Below are the code and all the weights of a small trained network. Each question names an input and a target symbol and asks about switching units off, where a switched-off unit gives its printed mean instead of its output.

import numpy as np


def w(rows, s, z=0):
    codes = np.array(rows[::2]) - 128.0
    scale = np.full(codes.shape[1], s)
    scale[-1] = z or s
    return codes * scale


def f(y):
    return np.maximum(y, 0)


def softmax(a):
    e = np.exp(a - a.max(-1, keepdims=True))
    return e / e.sum(-1, keepdims=True)


def log_softmax(a):
    a = a - a.max(-1, keepdims=True)
    return a - np.log(np.exp(a).sum(-1, keepdims=True))


def net(x, mask):
    ids = ['ΓΘΠΦαδεζηλμξσψ'.index(c) for c in x.split()]
    T = len(ids)
    res = E[ids] + P[:T]
    r = res
    for j in range(2):
        rows = slice(3 * j, 3 * j + 3)
        q, k, v = (r @ M[0][rows].T for M in (Q, K, V))
        z = softmax(np.where(np.tri(T) > 0, q @ k.T / 3**0.5, -1e9)) @ v
        o = O[0][rows]
        res = res + np.where(mask[j], z, o[:, -1]) @ o[:, :-1]
    y = f(res @ A[0][:, :-1].T + A[0][:, -1])
    res = res + np.where(mask[2:10], y, B[0][:, -1]) @ B[0][:, :-1]
    return log_softmax(res[-1] @ U[:, :-1].T + U[:, -1])


Q, K, V, O, A, B = {}, {}, {}, {}, {}, {}
E = w([
[113,199,107,168,144,119,63],'Γ',
[139,118,133,196,152,180,73],'Θ',
[209,98,168,159,154,127,188],'Π',
[49,55,130,90,46,88,88],'Φ',
[99,83,122,87,4,194,140],'α',
[68,118,165,98,160,139,198],'δ',
[90,106,170,123,156,190,113],'ε',
[167,166,178,106,149,138,86],'ζ',
[141,189,109,120,143,180,190],'η',
[167,104,23,112,211,148,115],'λ',
[162,193,114,145,146,72,168],'μ',
[83,207,126,110,158,94,114],'ξ',
[16,123,92,180,159,156,164],'σ',
[123,79,168,189,159,52,104],'ψ',
],0.019)
P = w([
[135,145,169,106,251,162,120],'0',
[135,149,119,145,146,130,139],'1',
[133,149,113,147,146,132,139],'2',
[137,151,119,147,149,127,135],'3',
[133,152,120,148,149,129,144],'4',
[132,156,115,150,148,133,143],'5',
[135,153,117,153,148,137,141],'6',
[135,154,113,155,148,134,144],'7',
[135,155,117,153,149,133,141],'8',
[136,160,120,152,147,133,145],'9',
[135,158,117,155,149,134,144],'10',
[133,159,118,149,151,138,136],'11',
],0.011)
Q[0] = w([
[97,137,109,107,111,111,104],'head 0',
[103,161,147,172,223,152,121],'head 0',
[113,95,93,91,38,109,107],'head 0',
[106,138,103,114,70,118,102],'head 1',
[118,140,145,145,131,123,148],'head 1',
[147,60,113,68,2,120,119],'head 1',
],0.017)
K[0] = w([
[120,134,141,141,75,126,130],'head 0',
[118,126,132,131,206,128,95],'head 0',
[131,123,133,128,19,122,143],'head 0',
[112,114,117,154,31,119,116],'head 1',
[123,125,125,149,182,142,133],'head 1',
[101,125,130,172,5,123,116],'head 1',
],0.021)
V[0] = w([
[190,104,144,123,120,37,71],'head 0',
[115,218,196,204,87,124,146],'head 0',
[111,177,26,109,107,76,126],'head 0',
[144,154,253,187,126,104,117],'head 1',
[202,62,107,87,148,85,69],'head 1',
[146,183,126,173,106,172,143],'head 1',
],0.011)
O[0] = w([
[101,111,182,155,255,69,110,2],'head 0',
[207,121,237,127,156,194,206,92],'head 0',
[108,168,119,28,223,186,99,25],'head 0',
[73,238,111,175,8,142,79,128],'head 1',
[190,70,52,46,53,182,164,99],'head 1',
[90,154,122,72,199,106,72,138],'head 1',
],0.0086,0.006)
A[0] = w([
[233,205,144,177,148,114,67,1],'neuron 0',
[114,184,216,136,18,107,124,96],'neuron 1',
[31,230,107,142,156,82,88,37],'neuron 2',
[139,104,54,91,142,104,135,71],'neuron 3',
[120,49,151,170,192,124,174,113],'neuron 4',
[134,193,224,63,74,81,185,86],'neuron 5',
[227,84,185,134,142,142,205,41],'neuron 6',
[44,173,137,93,127,72,254,146],'neuron 7',
],0.0093,0.0092)
B[0] = w([
[173,88,84,88,6,89,73,162],'neuron 0',
[122,139,159,67,222,147,126,248],'neuron 1',
[75,113,99,94,87,92,210,180],'neuron 2',
[95,120,190,139,102,127,105,175],'neuron 3',
[163,201,145,131,122,112,108,155],'neuron 4',
[158,35,149,81,131,70,166,163],'neuron 5',
[46,166,168,158,82,143,154,147],'neuron 6',
[171,68,97,165,158,158,62,193],'neuron 7',
],0.012)
U = w([
[27,184,223,83,158,205,103,69],'Γ',
[141,102,200,169,48,112,211,140],'Θ',
[87,204,88,88,52,109,113,106],'Π',
[138,47,170,123,208,144,126,76],'Φ',
[158,155,172,35,128,129,59,81],'α',
[93,144,62,206,153,138,167,203],'δ',
[254,86,39,166,95,69,181,137],'ε',
[192,178,74,196,91,162,23,231],'ζ',
[66,137,129,58,180,77,204,70],'η',
[90,28,154,127,64,99,72,56],'λ',
[123,160,88,100,170,138,78,156],'μ',
[235,214,40,122,210,189,174,255],'ξ',
[133,87,132,74,47,224,171,88],'σ',
[92,168,192,191,177,38,77,133],'ψ',
],0.0091,0.0059)

Each question gives the input, a string of symbols that net reads in full, and the target symbol t.
The units are the heads (3 rows each of Q, K, V and O) and the neurons (one row each of A and B). Each row of codes is followed by its name. A weight is (code - 128) times the scale printed after its matrix; where a second scale follows, it is the last column's (O, A, B and U).
mask holds one flag per unit, heads first, then neurons. A switched-off unit (its flag False) gives its mean, the last column of its rows in O or B, instead of its output. The means were averaged over made-up inputs and are rounded, as every weight is.
A unit's drop is (log p(t) with every unit on - log p(t) with that unit switched off) / (log p(t) with every unit on - log p(t) with every unit switched off).
The circuit of an input: a set's keep is (log p(t) with only the set's units on - log p(t) with every unit switched off) / (log p(t) with every unit on - log p(t) with every unit switched off). Starting from all 10 units, units are removed one at a time, each time the one whose removal leaves the highest keep (on an exact tie, the one counted first), for as long as the keep stays at least 0.8.
units of the circuit, in order: the units of the circuit, biggest drop first
k most important neurons: the k neurons with the biggest drops, biggest first
which heads matter: for each layer, one digit per head in row order, 1 if its drop is at least 0.15 and else 0, layers parted by /
input Θ Γ ζ α Θ Π Π η σ μ μ, target ε: which heads matter -> 10
input σ μ Γ ξ Π λ ζ, target σ: units of the circuit, in order -> head 1; head 0; neuron 6
input μ η λ δ ξ λ ψ σ ξ λ, target μ: 2 most important neurons -> neuron 3; neuron 5
input ζ ε λ ζ, target ζ: which heads matter -> 11
input η λ η ε η α Θ Φ δ Θ, target η: units of the circuit, in order -> head 0; neuron 2
input σ μ σ λ Π Π ε Θ Π σ σ, target σ: units of the circuit, in order -> head 1; head 0
input ξ ε ε, target Γ: 3 most important neurons -> neuron 7; neuron 0; neuron 5
input λ σ Π η η ξ, target λ: units of the circuit, in order -> head 1; neuron 3; head 0
input ξ Γ ξ Π Π λ δ ζ, target ξ: units of the circuit, in order -> head 0; head 1; neuron 3
input ε Γ ξ δ ξ ε ξ ζ μ Θ λ, target ε: units of the circuit, in order -> neuron 1
input σ ξ ξ Γ α η ε μ, target ε: which heads matter -> 01
input λ Π ξ Φ ψ Θ η, target λ: which heads matter -> 11
input Θ Θ ε, target Γ: units of the circuit, in order -> head 1; neuron 7; neuron 0
input σ λ ε η ξ α σ Φ Φ ξ μ, target σ: units of the circuit, in order -> head 1; head 0; neuron 6
input α δ Θ Π, target Θ: which heads matter -> 10
input Π μ ξ Γ λ Π δ ξ μ, target Π: units of the circuit, in order -> head 0; neuron 2; head 1
input δ σ ζ α Θ Π, target Θ: units of the circuit, in order -> neuron 6
input ζ Π Θ λ ζ, target ζ: units of the circuit, in order -> neuron 1; head 0; head 1
input Φ ξ Θ μ ξ η Θ σ μ δ, target Φ: 2 most important neurons -> neuron 7; neuron 5
input ζ σ σ ξ ξ Γ μ Θ λ ψ η σ, target ζ: 3 most important neurons -> neuron 1; neuron 2; neuron 7
input ξ α η δ ε λ Π Θ, target ξ: 2 most important neurons -> neuron 3; neuron 0
